Here is a tiny trained network, its code and every weight. The questions are about switching its units off for an input and a class, where a switched-off unit gives its printed mean instead of its output.

import numpy as np


def w(rows, s, z=0):
    codes = np.array(rows[::2]) - 128.0
    scale = np.full(codes.shape[1], s)
    scale[-1] = z or s
    return codes * scale


def f(y):
    return y / 2 * (1 + np.tanh(0.7978845608 * (y + 0.044715 * y**3)))


def log_softmax(a):
    a = a - a.max(-1, keepdims=True)
    return a - np.log(np.exp(a).sum(-1, keepdims=True))


def net(x, mask):
    res = np.array(x, float).reshape(1, 8) / 4 @ E
    y = f(res @ A[0][:, :-1].T + A[0][:, -1])
    res = res + np.where(mask, y, B[0][:, -1]) @ B[0][:, :-1]
    return log_softmax(res[-1] @ U[:, :-1].T + U[:, -1])


A, B = {}, {}
E = w([
[149,5,168,125,42,91,51,156],'x0',
[123,124,127,132,130,126,132,134],'x1',
[119,148,17,77,77,174,95,186],'x2',
[179,172,78,233,109,53,115,159],'x3',
[104,200,175,53,165,52,72,193],'x4',
[255,68,80,62,213,102,155,137],'x5',
[126,127,126,130,132,129,125,128],'x6',
[129,129,126,125,124,125,128,122],'x7',
],0.0098)
A[0] = w([
[133,148,14,88,75,150,114,202,53],'neuron 0',
[92,194,186,21,187,26,75,211,57],'neuron 1',
[169,18,147,157,81,98,37,160,70],'neuron 2',
[111,233,99,142,174,156,230,127,86],'neuron 3',
[19,193,185,198,41,175,100,125,16],'neuron 4',
[148,61,156,117,102,132,76,129,87],'neuron 5',
[98,162,50,106,67,191,67,164,89],'neuron 6',
[173,66,159,149,37,93,114,160,88],'neuron 7',
[254,68,70,83,230,87,143,149,89],'neuron 8',
[148,216,83,191,175,138,156,127,113],'neuron 9',
[200,115,124,86,163,111,174,126,86],'neuron 10',
[189,179,35,245,93,20,128,173,21],'neuron 11',
[184,73,79,189,110,204,213,92,96],'neuron 12',
[211,115,91,105,169,133,120,124,81],'neuron 13',
[108,94,85,166,98,163,165,66,95],'neuron 14',
[126,128,96,129,133,155,91,162,56],'neuron 15',
[64,86,174,4,166,227,154,89,1],'neuron 16',
[184,159,115,224,154,69,102,137,65],'neuron 17',
[116,51,98,154,128,211,182,85,101],'neuron 18',
[146,112,110,139,108,146,147,87,57],'neuron 19',
[110,178,92,108,206,175,198,91,99],'neuron 20',
[147,238,98,156,208,166,197,103,69],'neuron 21',
[148,83,103,192,96,164,176,84,80],'neuron 22',
[128,95,228,172,189,48,173,78,70],'neuron 23',
[152,132,238,182,142,76,162,63,78],'neuron 24',
[185,73,114,65,159,128,172,141,76],'neuron 25',
[145,139,24,71,85,142,108,153,98],'neuron 26',
],0.0091,0.0093)
B[0] = w([
[120,92,82,121,213,179,165,136,192],'neuron 0',
[217,212,82,163,159,84,55,187,254],'neuron 1',
[80,78,102,57,102,83,68,141,212],'neuron 2',
[101,63,101,111,93,82,84,153,222],'neuron 3',
[36,178,171,215,106,116,163,113,234],'neuron 4',
[113,89,118,97,110,83,127,120,169],'neuron 5',
[134,92,108,148,191,170,178,144,201],'neuron 6',
[99,90,97,78,107,88,96,125,192],'neuron 7',
[36,164,162,219,87,127,168,130,250],'neuron 8',
[132,84,156,87,102,113,114,110,202],'neuron 9',
[76,150,153,173,109,126,140,128,179],'neuron 10',
[204,155,215,81,66,190,165,35,207],'neuron 11',
[173,188,120,131,167,86,94,171,206],'neuron 12',
[95,136,163,173,128,117,143,120,175],'neuron 13',
[158,174,117,144,144,105,93,159,176],'neuron 14',
[136,116,127,133,152,137,128,145,128],'neuron 15',
[212,140,224,67,61,173,155,10,199],'neuron 16',
[164,132,175,95,106,167,137,75,171],'neuron 17',
[189,190,106,144,131,105,93,169,195],'neuron 18',
[137,156,133,128,148,109,111,130,131],'neuron 19',
[105,77,102,77,85,94,106,137,211],'neuron 20',
[80,60,94,85,109,87,72,151,223],'neuron 21',
[155,172,126,132,168,91,79,167,176],'neuron 22',
[140,91,61,109,210,201,181,147,191],'neuron 23',
[123,85,71,122,212,202,193,165,187],'neuron 24',
[76,150,154,173,101,147,136,94,182],'neuron 25',
[127,104,107,130,192,164,189,136,188],'neuron 26',
],0.011,0.012)
U = w([
[67,34,115,60,88,49,73,141,117],'0',
[11,166,169,233,101,112,158,123,99],'1',
[214,215,113,143,178,59,61,174,69],'2',
[116,63,94,113,236,197,190,147,101],'3',
[194,130,208,58,70,161,142,58,254],'4',
],0.011,0.0066)

Each question gives the input, the list of numbers given to net, and the class t.
The units are the neurons (one row each of A and B). Each row of codes is followed by its name. A weight is (code - 128) times the scale printed after its matrix; where a second scale follows, it is the last column's (A, B and U).
mask holds one flag per neuron, in row order. A switched-off neuron (its flag False) gives its mean, the last column of its row in B, instead of its output. The means were averaged over made-up inputs and are rounded, as every weight is.
A unit's drop is (log p(t) with every unit on - log p(t) with that unit switched off) / (log p(t) with every unit on - log p(t) with every unit switched off).
most important unit: the unit with the biggest drop
k most important neurons: the k neurons with the biggest drops, biggest first
drop of u: that unit's drop, to one decimal
input [6,-8,1,8,-6,0,7,7], class 4: 3 most important neurons : [neuron 11; neuron 1; neuron 17]
input [3,7,-1,-2,7,-5,-3,-6], class 2: most important unit : neuron 1
input [-7,5,1,0,-7,-3,-6,0], class 0: 4 most important neurons : [neuron 21; neuron 3; neuron 1; neuron 20]
input [0,-6,8,-4,1,6,-1,-1], class 3: 3 most important neurons : [neuron 0; neuron 26; neuron 4]
input [6,0,7,7,-1,1,-8,1], class 3: 4 most important neurons : [neuron 0; neuron 26; neuron 6; neuron 16]
input [-8,1,6,2,8,5,-7,5], class 0: 3 most important neurons : [neuron 21; neuron 3; neuron 20]
input [-8,-8,-3,-5,0,8,5,-8], class 0: 2 most important neurons : [neuron 20; neuron 21]
input [0,2,6,-6,8,-8,-2,-1], class 1: 3 most important neurons : [neuron 4; neuron 12; neuron 18]
input [8,-8,-3,8,7,5,8,-6], class 0: 3 most important neurons : [neuron 2; neuron 7; neuron 16]
input [3,-5,3,2,-7,7,8,-6], class 1: 2 most important neurons : [neuron 8; neuron 1]
input [4,-3,-8,4,6,7,-7,4], class 3: 2 most important neurons : [neuron 23; neuron 24]
input [-6,5,6,7,-6,4,-8,-3], class 4: 3 most important neurons : [neuron 11; neuron 1; neuron 9]
input [1,-4,-8,-1,4,8,2,-7], class 1: 2 most important neurons : [neuron 8; neuron 10]
input [2,6,-7,1,-6,-5,4,7], class 3: most important unit : neuron 24
input [5,4,-6,-1,-6,7,5,-5], class 1: 2 most important neurons : [neuron 8; neuron 1]
input [2,1,-7,-6,3,3,6,0], class 3: drop of neuron 23 : 1.1
input [-2,-6,3,3,4,5,8,0], class 1: drop of neuron 8 : 0.6
input [2,-8,-5,8,2,4,4,-4], class 4: drop of neuron 11 : 0.4
